Here is a tiny trained network, its code and every weight. The questions are about switching its units off for an input and a class, where a switched-off unit gives its printed mean instead of its output.

import numpy as np


def w(rows, s, z=0):
    codes = np.array(rows[::2]) - 128.0
    scale = np.full(codes.shape[1], s)
    scale[-1] = z or s
    return codes * scale


def norm(h):
    return h / np.sqrt((h * h).mean(-1, keepdims=True) + 1e-5)


def f(y):
    return y / 2 * (1 + np.tanh(0.7978845608 * (y + 0.044715 * y**3)))


def log_softmax(a):
    a = a - a.max(-1, keepdims=True)
    return a - np.log(np.exp(a).sum(-1, keepdims=True))


def net(x, mask):
    res = np.array(x, float).reshape(1, 2) / 4 @ E
    u = 0
    for l in range(4):
        y = f(norm(res) @ A[l][:, :-1].T + A[l][:, -1])
        res = res + np.where(mask[u : u + 7], y, B[l][:, -1]) @ B[l][:, :-1]
        u += 7
    return log_softmax(norm(res)[-1] @ U[:, :-1].T + U[:, -1])


A, B = {}, {}
E = w([
[59,183,213,131],'x0',
[99,128,2,41],'x1',
],0.0092)
A[0] = w([
[177,89,157,134,167],'L0N0',
[40,131,105,72,110],'L0N1',
[62,125,95,158,23],'L0N2',
[68,173,151,181,93],'L0N3',
[12,191,102,105,10],'L0N4',
[144,66,105,151,123],'L0N5',
[78,219,136,42,4],'L0N6',
],0.011,0.0031)
B[0] = w([
[187,99,146,179,188],'L0N0',
[147,129,157,2,253],'L0N1',
[106,116,77,66,123],'L0N2',
[66,172,119,197,192],'L0N3',
[136,180,199,76,246],'L0N4',
[139,141,150,144,176],'L0N5',
[148,163,195,70,234],'L0N6',
],0.011,0.0045)
A[1] = w([
[118,192,92,141,84],'L1N0',
[124,59,47,94,121],'L1N1',
[117,97,147,118,119],'L1N2',
[86,138,140,110,1],'L1N3',
[138,102,28,6,123],'L1N4',
[220,86,194,177,147],'L1N5',
[176,145,123,180,95],'L1N6',
],0.012,0.0041)
B[1] = w([
[133,115,122,128,119],'L1N0',
[175,188,216,150,181],'L1N1',
[122,127,113,128,127],'L1N2',
[131,145,100,82,121],'L1N3',
[145,187,167,228,254],'L1N4',
[143,105,2,63,224],'L1N5',
[77,142,71,86,160],'L1N6',
],0.0087)
A[2] = w([
[167,34,120,143,98],'L2N0',
[37,82,184,232,3],'L2N1',
[165,146,254,156,168],'L2N2',
[90,79,154,189,83],'L2N3',
[121,179,153,132,53],'L2N4',
[185,21,109,52,120],'L2N5',
[197,121,151,54,71],'L2N6',
],0.01,0.003)
B[2] = w([
[96,116,68,32,151],'L2N0',
[77,89,204,115,163],'L2N1',
[128,131,1,170,253],'L2N2',
[84,125,162,48,132],'L2N3',
[115,120,93,143,155],'L2N4',
[58,51,73,135,175],'L2N5',
[100,104,158,133,163],'L2N6',
],0.0095,0.0065)
A[3] = w([
[208,172,111,152,206],'L3N0',
[72,245,213,127,165],'L3N1',
[133,47,70,62,1],'L3N2',
[160,58,99,74,92],'L3N3',
[2,160,113,149,117],'L3N4',
[61,166,90,162,147],'L3N5',
[179,139,117,217,78],'L3N6',
],0.0081,0.0019)
B[3] = w([
[140,147,126,254,189],'L3N0',
[158,6,107,130,254],'L3N1',
[121,88,80,176,166],'L3N2',
[85,75,62,100,152],'L3N3',
[159,117,169,176,165],'L3N4',
[142,24,218,149,158],'L3N5',
[188,199,132,125,165],'L3N6',
],0.0087,0.0062)
U = w([
[113,42,30,120,218],'0',
[196,182,117,191,211],'1',
[90,39,194,187,198],'2',
[140,173,188,2,238],'3',
[90,132,126,91,2],'4',
[115,126,127,89,2],'5',
[93,135,122,94,22],'6',
[89,129,116,80,9],'7',
],0.023,0.008)

Each question gives the input, the list of numbers given to net, and the class t.
The units are the neurons (one row each of A and B). Each row of codes is followed by its name. A weight is (code - 128) times the scale printed after its matrix; where a second scale follows, it is the last column's (A, B and U).
mask holds one flag per neuron, layer by layer. A switched-off neuron (its flag False) gives its mean, the last column of its row in B, instead of its output. The means were averaged over made-up inputs and are rounded, as every weight is.
A unit's drop is (log p(t) with every unit on - log p(t) with that unit switched off) / (log p(t) with every unit on - log p(t) with every unit switched off).
The circuit of an input: a set's keep is (log p(t) with only the set's units on - log p(t) with every unit switched off) / (log p(t) with every unit on - log p(t) with every unit switched off). Starting from the 12 units with the biggest drops (on a tie, the unit counted first), units are removed one at a time, each time the one whose removal leaves the highest keep (on an exact tie, the one counted first), for as long as the keep stays at least 0.8.
units of the circuit, in order: the units of the circuit, biggest drop first
k most important neurons: the k neurons with the biggest drops, biggest first
top k neurons in layer l: the k neurons of layer l with the biggest drops, biggest first
drop when u is switched off: that unit's drop, to one decimal
input [0,5], class 1: 2 most important neurons => L1N4, L1N5
input [7,0], class 2: units of the circuit, in order => L3N1
input [0,0], class 0: 4 most important neurons => L0N2, L1N4, L0N1, L0N3
input [1,0], class 2: 2 most important neurons => L1N5, L0N3
input [2,0], class 2: top 2 neurons in layer 1 => L1N5, L1N4
input [1,5], class 3: 2 most important neurons => L0N1, L0N4
input [5,0], class 2: 4 most important neurons => L0N3, L1N5, L3N1, L2N2
input [3,0], class 2: 3 most important neurons => L1N5, L0N3, L3N1
input [8,0], class 2: 4 most important neurons => L0N3, L3N1, L1N5, L2N2
input [-8,1], class 1: drop when L1N1 is switched off => 0.6
input [-2,-7], class 0: drop when L1N4 is switched off => 0.2
input [4,-1], class 2: drop when L0N3 is switched off => 0.1
